Below is a small trained network, with its code and all its weights. Each question gives an input and a class and asks what happens when units are switched off, that is, made to give their printed mean instead of their output.

import numpy as np


def w(rows, s, z=0):
    codes = np.array(rows[::2]) - 128.0
    scale = np.full(codes.shape[1], s)
    scale[-1] = z or s
    return codes * scale


def norm(h):
    return h / np.sqrt((h * h).mean(-1, keepdims=True) + 1e-5)


def f(y):
    return y / 2 * (1 + np.tanh(0.7978845608 * (y + 0.044715 * y**3)))


def log_softmax(a):
    a = a - a.max(-1, keepdims=True)
    return a - np.log(np.exp(a).sum(-1, keepdims=True))


def net(x, mask):
    res = np.array(x, float).reshape(1, 4) / 4 @ E
    u = 0
    for l in range(2):
        y = f(norm(res) @ A[l][:, :-1].T + A[l][:, -1])
        res = res + np.where(mask[u : u + 4], y, B[l][:, -1]) @ B[l][:, :-1]
        u += 4
    return log_softmax(norm(res)[-1] @ U[:, :-1].T + U[:, -1])


A, B = {}, {}
E = w([
[85,140,65,46,121,203,70,216,140],'x0',
[52,75,146,103,178,164,51,73,115],'x1',
[253,147,151,159,70,32,100,63,69],'x2',
[99,172,114,127,116,116,138,214,158],'x3',
],0.0044)
A[0] = w([
[121,162,100,79,91,146,137,202,215,97],'L0N1',
[253,162,112,121,104,75,84,121,57,4],'L0N2',
[206,167,84,193,85,133,47,104,97,134],'L0N3',
[89,10,94,66,176,214,25,122,63,43],'L0N4',
],0.0047,0.0024)
B[0] = w([
[96,186,162,112,152,118,248,175,126,201],'L0N1',
[187,255,172,147,90,113,124,104,70,227],'L0N2',
[99,158,117,117,112,108,196,67,164,204],'L0N3',
[158,120,148,44,98,177,81,104,213,254],'L0N4',
],0.0075,0.0035)
A[1] = w([
[104,157,136,120,115,152,173,245,97,11],'L1N1',
[136,112,115,97,137,177,63,140,167,7],'L1N2',
[118,177,113,119,160,134,184,255,132,75],'L1N3',
[204,177,124,132,79,92,99,106,40,12],'L1N4',
],0.007,0.0015)
B[1] = w([
[154,61,98,202,83,95,118,188,164,206],'L1N1',
[125,148,162,83,113,152,117,133,149,180],'L1N2',
[158,83,4,166,115,76,74,147,146,242],'L1N3',
[111,254,163,123,40,111,190,182,94,255],'L1N4',
],0.0094,0.0051)
U = w([
[120,59,159,208,197,119,141,75,60,10],'0',
[156,241,171,146,70,97,168,101,78,224],'1',
[110,116,165,41,132,202,76,105,166,171],'2',
[140,69,3,195,109,93,111,185,146,110],'3',
],0.011,0.0012)

Each question gives the input, the list of numbers given to net, and the class t.
The units are the neurons (one row each of A and B). Each row of codes is followed by its name. A weight is (code - 128) times the scale printed after its matrix; where a second scale follows, it is the last column's (A, B and U).
mask holds one flag per neuron, layer by layer. A switched-off neuron (its flag False) gives its mean, the last column of its row in B, instead of its output. The means were averaged over made-up inputs and are rounded, as every weight is.
A unit's drop is (log p(t) with every unit on - log p(t) with that unit switched off) / (log p(t) with every unit on - log p(t) with every unit switched off).
The circuit of an input: a set's keep is (log p(t) with only the set's units on - log p(t) with every unit switched off) / (log p(t) with every unit on - log p(t) with every unit switched off). Starting from all 8 units, units are removed one at a time, each time the one whose removal leaves the highest keep (on an exact tie, the one counted first), for as long as the keep stays at least 0.8.
units of the circuit, in order: the units of the circuit, biggest drop first
k most important neurons: the k neurons with the biggest drops, biggest first
k most important neurons of layer l: the k neurons of layer l with the biggest drops, biggest first
drop of u: that unit's drop, to one decimal
input [-6,-8,-6,-8], class 0: units of the circuit, in order	L1N4, L0N2, L1N3
input [8,-3,2,-6], class 2: units of the circuit, in order	L0N4, L1N4
input [-7,0,0,8], class 3: units of the circuit, in order	L0N2, L1N4
input [-8,2,-4,-2], class 0: units of the circuit, in order	L1N4
input [-8,-3,-3,-6], class 0: units of the circuit, in order	L0N2, L1N4
input [0,-8,1,2], class 3: 3 most important neurons of layer 1	L1N3, L1N1, L1N2
input [-7,-2,-7,-2], class 0: 2 most important neurons	L1N4, L0N1
input [-7,7,-2,1], class 0: 3 most important neurons	L1N4, L0N4, L1N2
input [-7,6,-3,2], class 0: 2 most important neurons	L1N4, L0N4
input [-5,2,-7,-8], class 2: drop of L0N4	0.1
input [6,1,-1,-5], class 2: drop of L0N3	0.0
